[[141 127 124 142]
 [144 132 127 140]
 [136 142 124 135]
 [118 132 127 105]
 [128 124 119 138]
 [114 129 116 108]
 [115 151 124 109]
 [120 127 138 119]
 [130 100 125 122]
 [121 115 128 118]
 [127 101 124 119]]
:
[[127 101 124 119]
 [141 127 124 142]
 [144 132 127 140]
 [136 142 124 135]
 [118 132 127 105]
 [128 124 119 138]
 [114 129 116 108]
 [115 151 124 109]
 [120 127 138 119]
 [130 100 125 122]
 [121 115 128 118]]

[[138 149 132 138 123 140 143 128 133 138 136 136]
 [133 135 121 129 143 122 134 118 144 138 142 121]
 [141 136 121 140 133 127 139 128 136 129 146 126]
 [123 134 118 137 129 120 119 140 115 113 133 120]
 [150 126 122 127 116 116 129 126 120 110 121 126]
 [155 120 123 133 125 122 141 121 137 122 137 128]]
:
[[155 120 123 133 125 122 141 121 137 122 137 128]
 [138 149 132 138 123 140 143 128 133 138 136 136]
 [133 135 121 129 143 122 134 118 144 138 142 121]
 [141 136 121 140 133 127 139 128 136 129 146 126]
 [123 134 118 137 129 120 119 140 115 113 133 120]
 [150 126 122 127 116 116 129 126 120 110 121 126]]

[[128 132 115 127 130 121 134 124]
 [128 131 135 124 116 152 127 121]
 [131 117 137 128 131 139 126 118]
 [125 128 133 129 131 136 120 119]
 [129 116 131 129 133 124 131 136]
 [127 129 134 121 143 114 126 120]]
:
[[127 129 134 121 143 114 126 120]
 [128 132 115 127 130 121 134 124]
 [128 131 135 124 116 152 127 121]
 [131 117 137 128 131 139 126 118]
 [125 128 133 129 131 136 120 119]
 [129 116 131 129 133 124 131 136]]

[[105 115 117 134 135]
 [121 125 126 129 129]
 [119 129 120 135 136]
 [133 122 132 128 121]
 [128 128 131 127 125]
 [117 117 130 118 122]
 [113 123 118 130 136]
 [122 133 120 133 139]
 [142 134 128 130 127]
 [103 124 130 114 129]]
:
[[103 124 130 114 129]
 [105 115 117 134 135]
 [121 125 126 129 129]
 [119 129 120 135 136]
 [133 122 132 128 121]
 [128 128 131 127 125]
 [117 117 130 118 122]
 [113 123 118 130 136]
 [122 133 120 133 139]
 [142 134 128 130 127]]

[[127 129 128]
 [129 134 136]
 [126 124 129]
 [130 138 132]
 [137 141 135]
 [103 146 125]
 [143 118 127]
 [149 120 123]
 [139 124 116]]
:
[[139 124 116]
 [127 129 128]
 [129 134 136]
 [126 124 129]
 [130 138 132]
 [137 141 135]
 [103 146 125]
 [143 118 127]
 [149 120 123]]

[[126 132 138]
 [134 106 109]
 [116 122 147]
 [144 147 129]
 [113 142 116]
 [140 127 119]
 [107 129 111]
 [109 150 144]
 [150 142 132]
 [140 148 123]]
:
[[140 148 123]
 [126 132 138]
 [134 106 109]
 [116 122 147]
 [144 147 129]
 [113 142 116]
 [140 127 119]
 [107 129 111]
 [109 150 144]
 [150 142 132]]

[[145 117 131 139 134 131 120 132 138 121 125 133]
 [111 146 121 118 124 123 131 123 134 127 132 141]
 [131 130 131 128 121 118 131 133 143 135 116 135]
 [134 125 119 124 123 120 128 141 119 128 131 124]
 [137 128 121 138 108 104 130 142 140 136 112 135]
 [142 112 132 136 113 124 130 135 115 144 118 115]]
:
[[142 112 132 136 113 124 130 135 115 144 118 115]
 [145 117 131 139 134 131 120 132 138 121 125 133]
 [111 146 121 118 124 123 131 123 134 127 132 141]
 [131 130 131 128 121 118 131 133 143 135 116 135]
 [134 125 119 124 123 120 128 141 119 128 131 124]
 [137 128 121 138 108 104 130 142 140 136 112 135]]
---
[[116 156 146  99]
 [146 139 133 140]
 [133 140 121 116]
 [139 125 131 116]]
:
[[139 133]
 [140 121]]

[[148 157 137 137]
 [157 130 121 121]
 [108 140 151 151]
 [146 152 147 147]]
:
[[130 121]
 [140 151]]

[[129 128 128 127]
 [100 125 141 128]
 [127 130 126 130]
 [128 130 130 129]]
:
[[125 141]
 [130 126]]

[[137 122 128 137 151]
 [142 119 124 130 121]
 [140 120 126 127 131]
 [107 138 142 118 120]]
:
[[119 124]
 [120 126]]

[[143 135 135]
 [117 117 113]
 [156 124 121]
 [142 127 129]
 [122 124 121]]
:
[[117 113]
 [124 121]]

[[122 130 126]
 [124 135 124]
 [120 135 103]]
:
[[135 124]
 [135 103]]

[[122 113 115 122]
 [107 139 149 124]
 [119 156 107 132]]
:
[[139 149]
 [156 107]]

[[142 111 129 117]
 [137 145 103 151]
 [113 155 104 100]
 [148 113 113 120]]
:
[[145 103]
 [155 104]]

[[107 126 142 141 111]
 [124 130 139  99 137]
 [119 128 102 113 136]
 [117 128 129 103 135]]
:
[[130 139]
 [128 102]]
---
[[138 105 149]
 [142 110 136]
 [144 111 142]
 [136 115 142]]
:
[[138 105]
 [142 110]
 [144 111]]

[[ 98 137 126 118]
 [118 149 131 108]
 [138 156 128 138]
 [120 110 127 148]
 [122 116 127 105]]
:
[[ 98 137]
 [118 149]
 [138 156]]

[[151 127 142]
 [120 123 110]
 [135 140 126]]
:
[[151 127]
 [120 123]
 [135 140]]

[[130 137 116 140]
 [116 135 134 124]
 [116 127 102 118]
 [138 137 106 125]
 [127 133 140 115]]
:
[[130 137]
 [116 135]
 [116 127]]

[[141 114]
 [120  99]
 [118 107]
 [151  98]
 [107 120]]
:
[[141 114]
 [120  99]
 [118 107]]

[[148 155 136 110]
 [140 155 136 110]
 [142 155 136 110]]
:
[[148 155]
 [140 155]
 [142 155]]

[[125 105 122 137]
 [105 130 124 137]
 [134 132 132 106]]
:
[[125 105]
 [105 130]
 [134 132]]

[[123 125 129 125]
 [121 134 130 106]
 [125 157 149 141]
 [129 146 144 140]]
:
[[123 125]
 [121 134]
 [125 157]]

[[142 123 123 150 142]
 [109 140 146 118 119]
 [111 151 109 131 134]]
:
[[142 123]
 [109 140]
 [111 151]]
---
[[138 107 154 132]
 [131 132 111 139]
 [133 117 153 131]
 [126 129 141 141]
 [136 121 147 112]
 [134  99 101 131]
 [107 120 109 123]]
:
[[107 120 109 123]
 [126 129 141 141]
 [131 132 111 139]
 [133 117 153 131]
 [134  99 101 131]
 [136 121 147 112]
 [138 107 154 132]]

[[130 118 136 122 118 125 122 125 119 121 118 128 149 144]
 [129 129 122 121 139 135 124 140 130 119 129 131 125 126]
 [134 133 129 128 125 132 138 131 140 131 129 130 139 125]]
:
[[129 129 122 121 139 135 124 140 130 119 129 131 125 126]
 [130 118 136 122 118 125 122 125 119 121 118 128 149 144]
 [134 133 129 128 125 132 138 131 140 131 129 130 139 125]]

[[145 155 142]
 [158 145 151]
 [146 147 142]
 [149 148 148]]
:
[[145 155 142]
 [146 147 142]
 [149 148 148]
 [158 145 151]]

[[109 117 126]
 [101 115 132]
 [147 115 131]]
:
[[101 115 132]
 [109 117 126]
 [147 115 131]]

[[121 119 154 143 131]
 [129 128 127 130 125]
 [134 127 152 121 127]
 [125 138 129 131 128]
 [136 130 118  99 119]]
:
[[121 119 154 143 131]
 [125 138 129 131 128]
 [129 128 127 130 125]
 [134 127 152 121 127]
 [136 130 118  99 119]]

[[149 114 148 121 131 120 120 129 123]
 [136 123 125 125 150 138 150 127 132]
 [144 123 124 116 149 125 139 135 141]
 [150 119 124 115 144 119 128 136 138]]
:
[[136 123 125 125 150 138 150 127 132]
 [144 123 124 116 149 125 139 135 141]
 [149 114 148 121 131 120 120 129 123]
 [150 119 124 115 144 119 128 136 138]]
